What each symbol does to the units:
χ: ft->lz, gp->rg, rh->nb, tm->ll, rc->jj, qp->mg, ql->dr, cn->md, jd->gr, rm->gd, jj->bh, bd->fs, tn->rm, zr->sf, zc->ht, dn->tm, md->jp, gg->bt, dl->mr, jm->qp, gz->gh, mn->tg, cd->zc, hd->dn, jr->bd, lc->gg, gd->rc, gr->zn, nb->qq, bz->jd, ns->pr, rr->rh, fj->qb, bt->ch, zn->qh, pn->zt, mg->ql, qq->qd, nl->tj, fg->sz, sf->gp, br->tn, qd->fz, gt->rt, hn->hz, ch->fr, tj->br, ll->hn, dt->jr, qh->pn, fz->dz, ct->ld, tz->ns, jt->gt, ld->dt, mr->lh, tg->rr, rt->lc, lq->zr, jp->nl, gh->gm, ht->hd, cf->cn, pr->fj, bh->jm, fr->ct, dz->ft, zt->hm, qb->dl, rg->fb, hr->fg, mf->pm, lh->bz, hz->tz, fs->hr, dr->gz, fb->cf, tq->mn, pm->cd, sz->tq, hm->lq, gm->jt, lz->mf
θ: ft->sf, gp->fr, rh->qh, tm->tj, rc->rr, qp->qd, ql->dz, cn->jr, jd->gz, rm->mn, jj->rh, bd->fj, tn->tq, zr->bt, zc->cn, dn->nl, md->bd, gg->dn, dl->qp, jm->qq, gz->lz, mn->jd, cd->cf, hd->jp, jr->pr, lc->hd, gd->tg, gr->gh, nb->pn, bz->dr, ns->rc, rr->zn, fj->bh, bt->tm, zn->gm, pn->gt, mg->fz, qq->zt, nl->hr, fg->mr, sf->ch, br->sz, qd->hm, gt->zc, hn->tn, ch->ll, tj->fg, ll->br, dt->ns, qh->jt, fz->lq, ct->hz, tz->gd, jt->cd, ld->tz, mr->mg, tg->gr, rt->ht, lq->gg, jp->fs, gh->mf, ht->md, cf->dt, pr->jj, bh->nb, fr->hn, dz->zr, zt->rt, qb->jm, rg->ct, hr->dl, mf->rg, lh->ql, hz->rm, fs->qb, dr->ft, fb->ld, tq->bz, pm->fb, sz->lh, hm->lc, gm->pm, lz->gp
ρ: ft->dr, gp->lz, rh->jj, tm->bt, rc->ns, qp->dl, ql->lh, cn->zc, jd->mn, rm->hz, jj->pr, bd->md, tn->hn, zr->dz, zc->gt, dn->gg, md->ht, gg->lq, dl->hr, jm->qb, gz->jd, mn->rm, cd->jt, hd->lc, jr->cn, lc->hm, gd->tz, gr->tg, nb->bh, bz->tq, ns->dt, rr->rc, fj->bd, bt->zr, zn->rr, pn->nb, mg->mr, qq->jm, nl->dn, fg->tj, sf->ft, br->ll, qd->qp, gt->pn, hn->fr, ch->sf, tj->tm, ll->ch, dt->cf, qh->rh, fz->mg, ct->rg, tz->ld, jt->qh, ld->fb, mr->fg, tg->gd, rt->zt, lq->fz, jp->hd, gh->gr, ht->rt, cf->cd, pr->jr, bh->fj, fr->gp, dz->ql, zt->qq, qb->fs, rg->mf, hr->nl, mf->gh, lh->sz, hz->ct, fs->jp, dr->bz, fb->pm, tq->tn, pm->gm, sz->br, hm->qd, gm->zn, lz->gz
ζ: ft->bz, gp->gz, rh->pr, tm->zr, rc->dt, qp->hr, ql->sz, cn->gt, jd->rm, rm->ct, jj->jr, bd->ht, tn->fr, zr->ql, zc->pn, dn->lq, md->rt, gg->fz, dl->nl, jm->fs, gz->mn, mn->hz, cd->qh, hd->hm, jr->zc, lc->qd, gd->ld, gr->gd, nb->fj, bz->tn, ns->cf, rr->ns, fj->md, bt->dz, zn->rc, pn->bh, mg->fg, qq->qb, nl->gg, fg->tm, sf->dr, br->ch, qd->dl, gt->nb, hn->gp, ch->ft, tj->bt, ll->sf, dt->cd, qh->jj, fz->mr, ct->mf, tz->fb, jt->rh, ld->pm, mr->tj, tg->tz, rt->qq, lq->mg, jp->lc, gh->tg, ht->zt, cf->jt, pr->cn, bh->bd, fr->lz, dz->lh, zt->jm, qb->jp, rg->gh, hr->dn, mf->gr, lh->br, hz->rg, fs->hd, dr->tq, fb->gm, tq->hn, pm->zn, sz->ll, hm->qp, gm->rr, lz->jd

The rows follow the links: the fewer symbols apart two units are, the more alike their rows tend to be.

Each row is also shifted at random along 6 hidden directions that mean nothing.

Some units, each with a row of numbers:
gz: -221,43,8,18,-24,-56,-10,-23,-61,-2,-11,12,44,-40,17,-14,-7,-8,8,17,41,-61,0,11,-5,30,-39,-16,12,28,31,-82,70,-26,-36,3,-20,-8,-16,-12,22,-22,4,-30,-11,-32,12,-13
jt: -172,15,-7,2,-6,-37,-5,47,20,-59,-93,32,-12,66,-86,-7,-39,-15,91,30,-37,50,6,-10,137,-113,14,-71,44,-13,-44,43,11,-52,38,37,77,-56,-65,-4,63,-3,-28,54,-51,-19,-4,76
hz: 95,0,64,-13,-85,-108,-12,34,-35,45,91,58,62,-21,-16,-19,-132,-42,-80,33,26,-145,-49,40,-106,130,-81,-87,-60,8,67,-152,136,-20,-76,16,33,77,-45,78,103,36,-6,34,145,-12,33,43
dl: 163,2,-33,51,40,99,-37,-41,-60,-60,-48,-13,-17,-23,-8,3,96,88,83,-47,-4,94,40,32,15,59,56,61,125,36,-29,64,-87,33,83,9,-164,-68,-12,-135,-103,-14,17,-97,-207,-53,-34,-68
qh: 45,12,-25,20,-144,9,-54,54,-48,120,-70,67,46,23,-96,-32,-86,-20,19,-4,-57,27,45,130,-64,120,26,-252,-28,-80,-14,46,3,-18,32,77,-172,-29,-28,-41,41,45,-35,37,-16,-37,-58,4
mg: -24,3,27,72,33,62,-106,-64,-110,32,-105,-9,33,-48,19,-20,35,81,102,-12,26,-35,116,30,36,61,13,34,148,66,86,-21,11,52,55,38,-155,-17,-68,-117,-123,12,31,-104,-181,-91,-51,-60
fs: 158,-53,29,-3,70,42,-45,-9,55,47,-86,-35,-32,44,5,2,10,3,51,19,-29,-21,105,-46,119,-149,27,34,37,-2,37,47,-15,50,33,21,81,33,-30,12,-69,26,-7,7,-16,20,-17,24
qq: -124,-17,-35,7,28,92,-13,-6,35,53,-77,-31,-37,28,2,8,35,9,32,-24,-37,90,55,-15,41,-69,60,-4,4,-35,-15,133,-95,26,56,11,-38,-25,28,-26,-69,9,8,23,-49,13,-51,-19
ch: -253,42,-12,52,-14,30,-54,-72,-117,66,-52,-17,55,-88,57,-16,54,38,28,-19,49,-41,67,45,-49,101,-7,9,54,36,65,-40,14,25,-3,11,-175,-21,8,-92,-93,-19,30,-96,-105,-64,-35,-94
dn: -103,-36,12,16,6,92,-42,-44,14,192,-89,-61,-29,6,69,-5,-23,-8,-20,-29,6,-34,91,-26,-18,-50,8,-68,-51,-31,91,46,-20,36,-2,-16,-49,61,48,18,-70,27,42,32,75,-4,-78,-57
ll: 97,34,-26,56,-90,46,-13,-38,-106,57,-11,8,10,-52,12,-20,-3,41,-11,-66,42,9,-29,85,-138,187,-24,-140,1,1,9,-49,10,-30,-4,-27,-244,-25,41,-91,18,-18,38,-50,-39,-81,-54,-109
pr: 35,-10,-49,-64,34,-3,63,33,113,-20,28,-20,-26,34,-2,26,74,-50,-31,21,-56,76,12,-25,50,-135,56,62,-74,-66,-94,110,-88,21,4,5,117,-14,63,49,-19,-15,-51,28,36,111,41,35
jm: -79,-40,17,-15,68,57,-54,-15,32,77,-23,-31,18,-6,35,11,32,1,4,23,-34,-17,113,-25,30,-53,53,117,18,-4,55,78,-55,97,32,44,32,41,-14,14,-140,44,-2,-14,-26,43,-11,11
hn: -197,42,37,35,58,-71,-49,-49,-97,-100,-36,5,67,-64,20,-9,56,37,87,46,57,-90,53,-12,95,-9,-36,135,140,105,55,-115,89,12,-7,29,22,-30,-87,-59,-54,-32,-1,-113,-149,-58,45,0
bz: -270,24,-48,-40,38,16,23,-88,1,148,44,-85,67,-119,170,16,163,-50,-110,14,34,-74,113,-4,-87,-24,18,154,-111,-30,38,3,-45,98,-80,-14,-31,43,148,16,-175,-39,-11,-105,47,101,29,-111
rr: 268,16,-60,-14,-159,-29,80,81,48,34,-20,44,-60,87,-101,-17,-97,-59,-35,-41,-42,89,-112,70,-54,6,-17,-335,-138,-120,-123,32,3,-127,-19,-31,-47,-38,65,26,217,-16,-33,120,136,6,-31,12
nb: -163,-27,63,9,0,-4,-94,47,-44,-3,50,70,73,-4,-63,-4,-101,27,15,39,-34,-34,21,27,-38,150,22,68,81,42,83,7,17,61,51,89,-10,31,-138,14,-47,93,6,22,-49,-35,-7,85
lc: -71,-52,49,11,36,53,-5,19,59,17,-28,-16,-84,77,-11,7,-112,11,5,-28,1,17,-54,-89,34,-62,-14,-35,-3,15,52,33,0,-28,25,-40,89,45,-29,63,54,39,59,119,97,-29,-56,47
gh: -78,68,-56,34,-84,-42,35,17,-52,-70,-77,36,-10,19,-70,-19,-3,1,69,-23,10,76,-62,56,37,6,-15,-175,15,-21,-93,-12,21,-112,6,-8,-89,-104,7,-73,121,-57,-19,4,-70,-60,-13,-17
sf: 70,-11,29,-36,86,-41,4,-66,15,34,51,-62,43,-72,127,13,103,-23,-56,43,43,-140,90,-49,18,-88,-27,194,-25,35,63,-88,44,84,-75,-15,108,73,43,45,-111,-25,-14,-95,40,73,69,-34
lh: 186,-7,28,9,22,4,-1,-39,-42,-25,85,-11,11,-55,52,2,17,34,-44,-16,49,-60,-31,-3,-83,102,-33,90,21,55,42,-88,30,28,-27,-34,-37,38,6,-8,-26,-3,27,-59,5,-16,20,-43
gg: -266,6,-18,65,-4,118,-7,-29,-22,36,-114,-33,-87,36,3,-4,-39,48,58,-81,26,101,-45,-39,9,-4,4,-118,29,8,18,70,-48,-65,54,-55,-116,-41,23,-59,30,-11,82,61,-28,-92,-107,-56
ct: -212,91,-83,66,-111,-5,-6,-17,-112,5,-154,27,20,-19,-53,-33,37,15,105,-34,11,77,21,103,26,38,2,-221,41,-32,-70,9,7,-93,23,15,-219,-129,17,-144,54,-64,-15,-50,-149,-92,-52,-76
fz: -152,-19,21,27,42,72,-33,-46,-12,74,-44,-46,-25,-12,62,3,-5,24,3,-26,26,-19,36,-45,-6,-12,-3,28,15,24,78,15,-13,26,11,-24,-32,33,12,-6,-66,14,52,3,9,-28,-50,-43
bd: -29,-52,81,-14,49,-18,-26,61,49,-73,58,40,-21,64,-63,10,-126,11,7,30,-23,-14,-62,-66,38,1,-8,73,48,48,48,1,26,6,34,21,155,47,-117,82,45,70,21,96,50,-10,10,126
zc: 433,-29,-2,-32,-10,-18,-6,51,25,-63,82,48,26,10,-68,5,13,6,-10,26,-59,29,5,61,-23,64,43,44,21,-19,-61,30,-35,48,32,53,2,-5,-38,-5,-17,32,-55,-28,-49,44,46,48
mf: 36,21,47,7,-28,-122,-26,20,-37,-44,-51,44,42,13,-52,-23,-61,-20,63,56,18,-103,21,10,102,-56,-59,-68,50,33,23,-123,136,-44,-31,33,89,-2,-93,13,87,-8,-33,-5,-6,-37,39,63

From each start, follow one symbol. Which unit do you reach?
Answers are names.
start 84,-38,46,-4,-4,-39,-88,30,32,116,-173,14,25,68,-59,-25,-65,-46,96,71,-59,-89,179,8,187,-189,13,-117,29,-39,59,14,68,28,22,96,109,29,-97,30,-15,49,-56,36,-2,9,-18,82
ζ: gt
start 56,30,0,29,-72,-45,-107,30,-122,-5,-20,92,135,-52,-95,-26,-2,28,73,50,-45,-28,104,148,-19,180,41,-22,116,11,9,-16,25,58,51,138,-163,-48,-123,-99,-73,45,-61,-100,-199,-48,13,23
χ: cn
start -156,4,-34,58,9,121,-25,-30,-20,37,-139,-34,-65,30,-3,-4,15,53,82,-64,-3,108,23,-9,42,-32,40,-84,52,-7,-5,104,-77,-27,72,-20,-131,-55,18,-86,-34,-10,48,17,-94,-68,-96,-60
χ: mg
start 17,-70,79,19,-15,37,-144,-5,-4,262,-161,-9,37,33,2,-32,-112,-28,38,43,-37,-144,214,14,65,-72,7,-129,7,-30,168,6,68,81,18,89,2,103,-83,38,-90,98,-1,38,56,-18,-79,32
ρ: fs
start 49,65,-29,14,4,-67,6,-21,-107,-181,101,46,90,-100,-12,3,120,52,26,22,28,6,-27,74,-45,159,6,163,107,71,-62,-76,6,19,2,30,-97,-76,-34,-103,-51,-47,-34,-158,-198,-21,83,-29
ζ: ct
start 178,-47,36,-21,46,16,-46,23,15,-22,75,22,36,-7,-21,11,0,21,-14,30,-42,-14,39,9,-20,63,41,143,50,22,27,32,-36,92,39,56,27,37,-63,16,-90,60,-15,-25,-43,33,25,49
θ: md
start -185,57,-71,-23,-36,-32,68,24,-11,-95,90,30,28,-31,-21,15,59,-14,-38,-6,-10,91,-90,40,-70,83,22,34,-37,-22,-106,34,-55,-33,-8,-4,-44,-70,51,-21,32,-41,-28,-15,-38,31,41,-7
ζ: pm
start 258,-31,33,10,67,30,-5,-41,11,-26,1,-39,-38,-3,45,7,31,35,12,-12,28,-34,15,-47,35,-48,-17,79,41,44,31,-37,11,26,2,-37,36,32,0,-6,-37,-8,23,-37,-11,-8,4,-25
χ: lh
start 56,-32,0,-10,-1,52,-55,11,10,89,-17,5,28,3,-13,1,0,0,-1,12,-52,10,92,36,-16,26,56,9,1,-35,24,81,-54,70,40,61,-50,20,-15,-8,-93,50,-18,-5,-29,27,-24,8
θ: bd
start 274,7,-20,68,-88,67,-3,-28,-61,65,-94,-7,-65,20,-16,-29,-46,41,32,-85,32,34,-37,52,-54,71,-34,-249,-3,-19,-5,-27,19,-77,13,-57,-196,-26,41,-80,86,-22,44,9,0,-98,-88,-93
χ: sf
start -96,42,-1,18,-44,-57,-20,-22,-81,11,5,23,71,-62,11,-16,13,-2,0,19,32,-65,22,54,-41,85,-29,-19,17,20,23,-84,64,-2,-34,23,-73,-12,-14,-35,-5,-17,-13,-65,-39,-28,21,-28
θ: gz
start -275,41,-23,-15,3,-71,33,8,23,-36,-70,-3,3,22,-13,-2,22,-46,44,36,0,5,11,-27,120,-153,-12,-27,-16,-17,-41,-2,30,-53,-24,3,106,-44,4,15,52,-44,-33,19,1,19,27,32
χ: rc
start 32,-38,75,14,129,13,-6,16,27,-214,59,11,-64,48,-36,23,-42,80,62,-2,17,35,-105,-114,92,-24,-9,202,148,123,21,-15,-3,-5,59,-30,147,0,-118,17,16,20,53,29,-66,-47,23,86
ρ: qd
start 182,-51,56,2,65,38,-38,-15,4,-4,63,-12,-3,-14,31,10,-14,38,-23,0,10,-47,8,-34,-33,51,-1,128,43,51,71,-23,-2,67,14,-2,26,66,-38,20,-71,44,32,-17,4,-1,2,7
θ: dl
start -86,-20,85,50,-17,-18,-71,80,-38,-118,-29,94,-18,87,-153,-17,-199,59,106,8,-19,26,-91,-11,60,87,-20,-78,144,72,44,-17,64,-64,82,46,33,-20,-201,-1,118,74,37,106,-59,-125,-39,131
ρ: fj
